Here is a tiny trained network, its code and every weight. The questions are about switching its units off for an input and a class, where a switched-off unit gives its printed mean instead of its output.

import numpy as np


def w(rows, s, z=0):
    codes = np.array(rows[::2]) - 128.0
    scale = np.full(codes.shape[1], s)
    scale[-1] = z or s
    return codes * scale


def norm(h):
    return h / np.sqrt((h * h).mean(-1, keepdims=True) + 1e-5)


def f(y):
    return y / 2 * (1 + np.tanh(0.7978845608 * (y + 0.044715 * y**3)))


def log_softmax(a):
    a = a - a.max(-1, keepdims=True)
    return a - np.log(np.exp(a).sum(-1, keepdims=True))


def net(x, mask):
    res = np.array(x, float).reshape(1, 6) / 4 @ E
    u = 0
    for l in range(3):
        y = f(norm(res) @ A[l][:, :-1].T + A[l][:, -1])
        res = res + np.where(mask[u : u + 5], y, B[l][:, -1]) @ B[l][:, :-1]
        u += 5
    return log_softmax(norm(res)[-1] @ U[:, :-1].T + U[:, -1])


A, B = {}, {}
E = w([
[151,75,103,26,198,124,157],'x0',
[100,117,163,36,33,199,77],'x1',
[38,96,231,132,164,95,120],'x2',
[97,127,100,183,201,249,81],'x3',
[126,133,128,129,130,126,128],'x4',
[63,99,4,115,140,35,6],'x5',
],0.0023)
A[0] = w([
[97,221,170,244,58,123,46,27],'0.n1',
[136,140,139,104,34,39,169,6],'0.n2',
[83,173,56,84,161,83,93,247],'0.n3',
[94,203,138,214,1,112,125,34],'0.n4',
[76,91,141,70,13,187,98,60],'0.n5',
],0.0047,0.0018)
B[0] = w([
[147,73,124,49,207,135,156,237],'0.n1',
[25,198,99,138,132,116,202,174],'0.n2',
[144,118,175,100,112,174,154,252],'0.n3',
[162,48,87,23,161,146,141,221],'0.n4',
[217,254,198,162,213,74,61,217],'0.n5',
],0.0049,0.0021)
A[1] = w([
[50,91,246,170,96,114,96,98],'1.n1',
[130,121,115,182,160,207,107,3],'1.n2',
[199,170,51,144,14,179,126,192],'1.n3',
[154,86,90,238,190,50,172,72],'1.n4',
[80,103,49,119,128,42,2,13],'1.n5',
],0.005,0.0014)
B[1] = w([
[150,59,91,179,219,48,115,185],'1.n1',
[31,135,129,107,36,100,157,156],'1.n2',
[104,56,179,196,229,16,94,251],'1.n3',
[182,211,203,25,105,127,11,240],'1.n4',
[208,131,242,211,95,201,254,253],'1.n5',
],0.0056,0.0016)
A[2] = w([
[53,168,47,103,36,3,189,134],'2.n1',
[129,91,88,161,175,70,118,253],'2.n2',
[152,65,127,11,177,136,168,222],'2.n3',
[169,105,192,187,133,145,195,246],'2.n4',
[31,150,53,203,203,247,64,56],'2.n5',
],0.0051,0.00046)
B[2] = w([
[43,172,136,64,168,155,185,154],'2.n1',
[107,14,107,81,199,130,109,159],'2.n2',
[100,143,5,191,24,177,2,252],'2.n3',
[125,116,87,182,71,164,191,247],'2.n4',
[89,178,122,41,105,44,199,179],'2.n5',
],0.0057,0.0032)
U = w([
[182,116,175,243,41,178,255,235],'0',
[32,202,137,14,112,80,218,146],'1',
[239,224,246,110,162,109,32,113],'2',
[119,94,4,130,50,160,71,1],'3',
[138,24,120,163,195,68,119,171],'4',
],0.0068,0.00073)

Each question gives the input, the list of numbers given to net, and the class t.
The units are the neurons (one row each of A and B). Each row of codes is followed by its name. A weight is (code - 128) times the scale printed after its matrix; where a second scale follows, it is the last column's (A, B and U).
mask holds one flag per neuron, layer by layer. A switched-off neuron (its flag False) gives its mean, the last column of its row in B, instead of its output. The means were averaged over made-up inputs and are rounded, as every weight is.
A unit's drop is (log p(t) with every unit on - log p(t) with that unit switched off) / (log p(t) with every unit on - log p(t) with every unit switched off).
The circuit of an input: a set's keep is (log p(t) with only the set's units on - log p(t) with every unit switched off) / (log p(t) with every unit on - log p(t) with every unit switched off). Starting from the 12 units with the biggest drops (on a tie, the unit counted first), units are removed one at a time, each time the one whose removal leaves the highest keep (on an exact tie, the one counted first), for as long as the keep stays at least 0.8.
circuit, biggest first: the units of the circuit, biggest drop first
top k neurons: the k neurons with the biggest drops, biggest first
k most important neurons of layer l: the k neurons of layer l with the biggest drops, biggest first
input [-5,-7,-4,-8,6,1], class 1: 2 most important neurons of layer 0 : [0.n2, 0.n5]
input [7,7,6,-3,-4,1], class 2: top 2 neurons : [0.n5, 0.n4]
input [-5,-7,2,4,1,-5], class 2: top 2 neurons : [1.n4, 0.n3]
input [-7,1,4,1,5,-6], class 3: top 3 neurons : [0.n4, 2.n3, 0.n1]
input [6,-8,-4,4,3,2], class 2: most important neuron of layer 0 : [0.n4]
input [1,6,5,-3,-5,3], class 2: top 2 neurons : [0.n5, 1.n3]
input [0,4,8,8,0,-7], class 1: circuit, biggest first : [2.n5, 1.n5, 0.n3]
input [1,2,3,0,8,1], class 4: top 4 neurons : [1.n1, 1.n4, 2.n2, 0.n4]
input [-1,-7,7,7,-6,5], class 1: top 3 neurons : [2.n5, 0.n5, 1.n3]
input [-1,-8,-4,8,1,5], class 1: top 3 neurons : [2.n5, 0.n5, 1.n2]
input [7,-8,5,-7,8,4], class 2: top 3 neurons : [1.n4, 0.n4, 1.n2]
input [7,-2,-1,7,-3,4], class 1: top 3 neurons : [2.n5, 0.n4, 0.n1]
input [0,5,-8,-4,8,-6], class 4: 2 most important neurons of layer 1 : [1.n3, 1.n5]
input [4,5,1,8,-8,4], class 1: top 2 neurons : [2.n5, 1.n4]
input [8,-3,1,-4,5,-7], class 3: circuit, biggest first : [2.n3, 1.n5]
input [0,5,-7,5,1,7], class 0: top 2 neurons : [1.n5, 1.n1]
input [-3,2,-8,-1,3,-4], class 4: circuit, biggest first : [1.n3]
input [-7,-8,0,2,-4,8], class 0: top 2 neurons : [1.n5, 0.n5]
input [1,2,-7,4,0,-3], class 4: 2 most important neurons of layer 1 : [1.n3, 1.n5]
input [-6,-7,1,-8,-8,7], class 1: circuit, biggest first : [2.n1]
input [-7,6,3,8,-1,-7], class 1: 2 most important neurons of layer 2 : [2.n5, 2.n3]
input [-5,-8,4,-4,-7,-6], class 2: 2 most important neurons of layer 1 : [1.n4, 1.n5]
input [-8,-4,-3,1,-2,0], class 3: 2 most important neurons of layer 0 : [0.n1, 0.n4]
input [-2,-7,8,2,-7,-7], class 4: 4 most important neurons of layer 0 : [0.n3, 0.n5, 0.n2, 0.n4]
